Below is a small trained network, with its code and all its weights. Each question gives an input and a class and asks what happens when units are switched off, that is, made to give their printed mean instead of their output.

import numpy as np


def w(rows, s, z=0):
    codes = np.array(rows[::2]) - 128.0
    scale = np.full(codes.shape[1], s)
    scale[-1] = z or s
    return codes * scale


def f(y):
    return np.maximum(y, 0)


def log_softmax(a):
    a = a - a.max(-1, keepdims=True)
    return a - np.log(np.exp(a).sum(-1, keepdims=True))


def net(x, mask):
    res = np.array(x, float).reshape(1, 6) / 4 @ E
    y = f(res @ A[0][:, :-1].T + A[0][:, -1])
    res = res + np.where(mask, y, B[0][:, -1]) @ B[0][:, :-1]
    return log_softmax(res[-1] @ U[:, :-1].T + U[:, -1])


A, B = {}, {}
E = w([
[125,127,125,127],'x0',
[42,239,139,146],'x1',
[180,183,90,9],'x2',
[130,128,129,129],'x3',
[58,72,210,43],'x4',
[129,129,130,128],'x5',
],0.013)
A[0] = w([
[91,150,169,183,124],'neuron 1',
[138,192,98,130,115],'neuron 2',
[191,78,110,120,149],'neuron 3',
[112,124,106,123,100],'neuron 4',
[117,174,112,105,83],'neuron 5',
[116,48,160,130,134],'neuron 6',
[184,86,115,121,173],'neuron 7',
[193,90,95,111,67],'neuron 8',
[104,216,111,121,142],'neuron 9',
[108,143,88,113,105],'neuron 10',
[174,122,99,189,65],'neuron 11',
[69,169,171,139,24],'neuron 12',
[115,118,114,125,98],'neuron 13',
[145,110,137,85,26],'neuron 14',
[85,158,150,135,79],'neuron 15',
[136,172,105,131,101],'neuron 16',
[176,102,106,117,85],'neuron 17',
[187,95,114,123,121],'neuron 18',
[122,173,92,97,106],'neuron 19',
[94,150,165,135,41],'neuron 20',
[88,124,145,249,91],'neuron 21',
[150,134,123,81,160],'neuron 22',
[106,119,145,199,190],'neuron 23',
[91,135,171,70,38],'neuron 24',
[147,124,112,64,197],'neuron 25',
[111,138,141,185,55],'neuron 26',
[181,107,99,113,47],'neuron 27',
[168,103,90,190,40],'neuron 28',
[109,55,192,132,119],'neuron 29',
[162,136,117,40,23],'neuron 30',
[139,177,100,125,117],'neuron 31',
[104,34,159,130,134],'neuron 32',
[77,117,192,42,119],'neuron 33',
[158,128,137,69,36],'neuron 34',
[149,122,134,128,134],'neuron 35',
[123,48,165,134,125],'neuron 36',
[125,159,118,117,97],'neuron 37',
[81,169,154,136,150],'neuron 38',
[183,104,112,117,77],'neuron 39',
[180,85,111,122,182],'neuron 40',
[132,169,106,99,110],'neuron 41',
[84,138,171,65,6],'neuron 42',
],0.015,0.014)
B[0] = w([
[130,136,90,110,189],'neuron 1',
[185,108,175,185,187],'neuron 2',
[97,164,75,110,218],'neuron 3',
[133,139,138,126,128],'neuron 4',
[143,108,150,153,161],'neuron 5',
[128,60,207,128,211],'neuron 6',
[90,137,98,80,220],'neuron 7',
[165,169,89,182,180],'neuron 8',
[153,101,162,162,221],'neuron 9',
[137,118,138,133,147],'neuron 10',
[80,121,110,55,180],'neuron 11',
[48,107,114,4,159],'neuron 12',
[121,122,137,124,128],'neuron 13',
[87,117,153,88,142],'neuron 14',
[101,129,100,88,157],'neuron 15',
[159,90,143,157,162],'neuron 16',
[146,158,101,160,166],'neuron 17',
[115,152,90,134,190],'neuron 18',
[138,93,150,156,177],'neuron 19',
[84,133,140,92,141],'neuron 20',
[170,204,24,157,228],'neuron 21',
[143,160,112,166,199],'neuron 22',
[65,122,105,50,228],'neuron 23',
[168,184,56,191,174],'neuron 24',
[181,144,121,208,236],'neuron 25',
[151,172,104,170,155],'neuron 26',
[179,144,101,199,157],'neuron 27',
[59,114,134,31,174],'neuron 28',
[132,102,185,121,213],'neuron 29',
[29,103,102,15,183],'neuron 30',
[154,103,182,182,175],'neuron 31',
[139,75,195,124,223],'neuron 32',
[77,146,52,53,247],'neuron 33',
[81,111,120,88,158],'neuron 34',
[123,132,119,124,148],'neuron 35',
[125,93,186,125,208],'neuron 36',
[130,124,154,144,148],'neuron 37',
[159,150,96,167,197],'neuron 38',
[143,146,109,156,165],'neuron 39',
[82,119,121,78,223],'neuron 40',
[136,113,152,148,173],'neuron 41',
[224,211,38,230,170],'neuron 42',
],0.011,0.015)
U = w([
[72,127,89,33,254],'0',
[144,181,52,177,67],'1',
[139,79,249,158,159],'2',
],0.013,0.0007)

Each question gives the input, the list of numbers given to net, and the class t.
The units are the neurons (one row each of A and B). Each row of codes is followed by its name. A weight is (code - 128) times the scale printed after its matrix; where a second scale follows, it is the last column's (A, B and U).
mask holds one flag per neuron, in row order. A switched-off neuron (its flag False) gives its mean, the last column of its row in B, instead of its output. The means were averaged over made-up inputs and are rounded, as every weight is.
A unit's drop is (log p(t) with every unit on - log p(t) with that unit switched off) / (log p(t) with every unit on - log p(t) with every unit switched off).
The circuit of an input: a set's keep is (log p(t) with only the set's units on - log p(t) with every unit switched off) / (log p(t) with every unit on - log p(t) with every unit switched off). Starting from the 12 units with the biggest drops (on a tie, the unit counted first), units are removed one at a time, each time the one whose removal leaves the highest keep (on an exact tie, the one counted first), for as long as the keep stays at least 0.8.
units of the circuit, in order: the units of the circuit, biggest drop first
most important unit: the unit with the biggest drop
k most important neurons: the k neurons with the biggest drops, biggest first
drop when u is switched off: that unit's drop, to one decimal
input [5,6,-8,-8,2,-1], class 0: most important unit -> neuron 12
input [7,2,-7,7,1,1], class 0: 3 most important neurons -> [neuron 23; neuron 25; neuron 42]
input [1,8,1,-5,6,8], class 1: 2 most important neurons -> [neuron 42; neuron 24]
input [-7,0,-7,5,-6,-1], class 0: 2 most important neurons -> [neuron 23; neuron 28]
input [-1,-6,-1,-1,-7,-4], class 0: 2 most important neurons -> [neuron 28; neuron 11]
input [-1,-2,7,2,0,5], class 1: 2 most important neurons -> [neuron 25; neuron 23]
input [-3,0,-8,-8,0,-4], class 0: 3 most important neurons -> [neuron 23; neuron 21; neuron 25]
input [0,-8,-3,-3,-1,-5], class 0: 2 most important neurons -> [neuron 3; neuron 7]
input [3,3,-8,-3,1,-3], class 0: 4 most important neurons -> [neuron 23; neuron 12; neuron 25; neuron 42]
input [-6,-1,-2,1,1,-5], class 2: 2 most important neurons -> [neuron 33; neuron 30]
input [4,-8,-3,8,-7,-6], class 0: drop when neuron 23 is switched off -> 0.0
input [-8,8,7,-6,8,-6], class 1: drop when neuron 42 is switched off -> 0.7
input [6,6,5,4,7,-4], class 1: drop when neuron 42 is switched off -> 0.5
input [8,7,7,4,7,-6], class 1: units of the circuit, in order -> [neuron 42]
